Below is a small trained network, with its code and all its weights. Each question gives an input and a class and asks what happens when units are switched off, that is, made to give their printed mean instead of their output.

import numpy as np


def w(rows, s, z=0):
    codes = np.array(rows[::2]) - 128.0
    scale = np.full(codes.shape[1], s)
    scale[-1] = z or s
    return codes * scale


def f(y):
    return y / 2 * (1 + np.tanh(0.7978845608 * (y + 0.044715 * y**3)))


def log_softmax(a):
    a = a - a.max(-1, keepdims=True)
    return a - np.log(np.exp(a).sum(-1, keepdims=True))


def net(x, mask):
    res = np.array(x, float).reshape(1, 5) / 4 @ E
    y = f(res @ A[0][:, :-1].T + A[0][:, -1])
    res = res + np.where(mask, y, B[0][:, -1]) @ B[0][:, :-1]
    return log_softmax(res[-1] @ U[:, :-1].T + U[:, -1])


A, B = {}, {}
E = w([
[42,101,165,119,96],'x0',
[156,43,126,135,130],'x1',
[141,127,183,128,121],'x2',
[115,120,153,1,162],'x3',
[145,134,105,79,52],'x4',
],0.011)
A[0] = w([
[171,2,145,141,204,251],'N0',
[105,196,119,127,147,107],'N1',
[91,81,120,83,164,125],'N2',
[140,125,100,77,80,82],'N3',
[100,151,52,95,79,157],'N4',
[156,39,90,114,94,148],'N5',
[129,91,112,48,155,188],'N6',
[113,194,80,97,149,176],'N7',
[180,144,151,106,56,128],'N8',
[148,119,131,111,76,156],'N9',
[88,157,68,167,125,116],'N10',
[136,96,186,99,156,127],'N11',
[73,74,176,157,243,177],'N12',
[109,130,123,96,119,162],'N13',
[150,152,199,94,100,123],'N14',
[118,153,167,83,149,121],'N15',
[114,149,29,149,201,199],'N16',
[69,120,152,128,118,96],'N17',
[207,192,116,168,104,216],'N18',
[67,122,138,147,92,132],'N19',
[215,179,137,117,136,115],'N20',
[88,239,143,124,121,107],'N21',
[100,243,138,122,117,93],'N22',
[129,129,172,230,114,189],'N23',
[131,115,114,171,82,188],'N24',
[89,133,111,78,145,114],'N25',
[57,134,152,122,104,155],'N26',
[146,88,151,171,213,144],'N27',
[44,111,155,136,60,136],'N28',
[137,172,200,124,191,174],'N29',
[147,123,197,92,167,153],'N30',
[110,191,101,200,136,173],'N31',
[184,145,104,115,98,127],'N32',
[112,91,190,75,134,156],'N33',
[139,111,59,97,47,124],'N34',
[133,20,98,117,138,182],'N35',
[121,118,117,144,76,144],'N36',
[148,128,202,194,77,142],'N37',
[82,102,128,169,104,127],'N38',
[116,110,127,86,179,92],'N39',
[103,164,109,82,172,149],'N40',
[105,151,115,74,145,95],'N41',
[163,161,107,155,211,226],'N42',
[90,141,63,105,71,53],'N43',
[164,134,162,107,63,142],'N44',
],0.012,0.0029)
B[0] = w([
[112,183,165,138,55,254],'N0',
[86,99,188,170,93,169],'N1',
[143,134,82,175,94,192],'N2',
[128,182,135,111,190,170],'N3',
[81,183,162,142,129,185],'N4',
[92,137,254,160,93,190],'N5',
[157,185,114,158,113,233],'N6',
[135,166,206,149,102,191],'N7',
[42,163,205,98,208,176],'N8',
[78,218,129,136,167,161],'N9',
[124,171,98,159,130,177],'N10',
[152,158,107,134,129,188],'N11',
[61,181,141,74,149,243],'N12',
[162,140,114,154,120,161],'N13',
[95,176,89,168,146,181],'N14',
[183,147,53,163,85,192],'N15',
[102,162,143,67,113,211],'N16',
[106,74,123,66,116,168],'N17',
[136,157,94,84,98,222],'N18',
[157,120,76,98,54,176],'N19',
[181,34,112,41,80,188],'N20',
[176,122,225,161,64,210],'N21',
[153,121,206,160,87,205],'N22',
[161,187,118,118,148,231],'N23',
[186,243,159,139,166,185],'N24',
[161,165,94,130,143,181],'N25',
[145,116,135,61,106,195],'N26',
[82,126,170,85,147,201],'N27',
[161,119,124,36,114,217],'N28',
[101,164,159,99,152,208],'N29',
[140,205,65,151,117,206],'N30',
[145,156,121,112,103,220],'N31',
[94,112,145,66,144,165],'N32',
[142,154,108,127,124,222],'N33',
[54,181,142,105,164,194],'N34',
[190,149,193,180,63,199],'N35',
[117,184,84,104,152,159],'N36',
[161,194,85,117,181,197],'N37',
[196,141,56,99,119,168],'N38',
[161,178,107,181,167,182],'N39',
[180,156,128,188,99,195],'N40',
[145,153,78,160,118,180],'N41',
[86,137,142,53,126,221],'N42',
[113,117,130,132,161,166],'N43',
[77,201,153,139,190,171],'N44',
],0.0057,0.0081)
U = w([
[36,164,161,140,207,140],'0',
[166,119,205,198,74,161],'1',
[215,167,34,186,152,48],'2',
[124,147,129,129,143,224],'3',
[196,79,95,29,81,150],'4',
[110,93,102,161,168,105],'5',
[100,34,123,178,209,3],'6',
[118,11,87,179,178,16],'7',
],0.011,0.0039)

Each question gives the input, the list of numbers given to net, and the class t.
The units are the neurons (one row each of A and B). Each row of codes is followed by its name. A weight is (code - 128) times the scale printed after its matrix; where a second scale follows, it is the last column's (A, B and U).
mask holds one flag per neuron, in row order. A switched-off neuron (its flag False) gives its mean, the last column of its row in B, instead of its output. The means were averaged over made-up inputs and are rounded, as every weight is.
A unit's drop is (log p(t) with every unit on - log p(t) with that unit switched off) / (log p(t) with every unit on - log p(t) with every unit switched off).
The circuit of an input: a set's keep is (log p(t) with only the set's units on - log p(t) with every unit switched off) / (log p(t) with every unit on - log p(t) with every unit switched off). Starting from the 12 units with the biggest drops (on a tie, the unit counted first), units are removed one at a time, each time the one whose removal leaves the highest keep (on an exact tie, the one counted first), for as long as the keep stays at least 0.8.
units of the circuit, in order: the units of the circuit, biggest drop first
most important unit: the unit with the biggest drop
top k neurons: the k neurons with the biggest drops, biggest first
drop of u: that unit's drop, to one decimal
input [6,-5,1,-5,4], class 4: units of the circuit, in order : (N28 N19)
input [0,-6,6,5,6], class 0: units of the circuit, in order : (N8)
input [7,-5,-1,3,1], class 4: units of the circuit, in order : (N28 N26)
input [0,3,-8,8,8], class 0: units of the circuit, in order : (N34 N4)
input [-2,8,-4,7,-2], class 1: units of the circuit, in order : (N5 N35)
input [-6,7,3,0,-8], class 0: top 2 neurons : (N12 N27)
input [4,7,-4,0,-4], class 1: top 3 neurons : (N35 N0 N5)
input [-8,5,-3,6,-8], class 0: top 3 neurons : (N12 N27 N42)
input [-3,0,6,-8,-8], class 0: units of the circuit, in order : (N27 N12)
input [8,2,5,-8,-4], class 2: units of the circuit, in order : (N37 N38)
input [4,-3,4,-5,4], class 2: units of the circuit, in order : (N37 N5)
input [5,4,8,-4,-6], class 3: top 2 neurons : (N38 N8)
input [-7,-4,-7,-1,3], class 3: top 4 neurons : (N4 N28 N7 N34)
input [-8,1,6,0,4], class 4: units of the circuit, in order : (N20)
input [-1,3,5,-5,-3], class 2: top 3 neurons : (N37 N23 N8)
input [5,6,7,-3,-4], class 3: top 3 neurons : (N12 N37 N21)
input [6,-8,-8,-5,-6], class 1: units of the circuit, in order : (N21 N22)
input [-7,5,2,-6,6], class 4: top 4 neurons : (N20 N18 N32 N14)
input [7,-8,-8,-8,-6], class 1: top 3 neurons : (N21 N22 N1)
input [-6,-3,-7,-1,6], class 3: most important unit : N20
input [8,-2,7,-4,4], class 4: top 2 neurons : (N28 N19)
input [-1,3,5,-5,-7], class 0: drop of N27 : 0.2
input [-5,-6,-5,8,4], class 2: drop of N25 : 0.1
input [2,-8,-7,-6,6], class 1: drop of N43 : -0.1
input [-6,3,8,-7,7], class 3: drop of N32 : 0.2
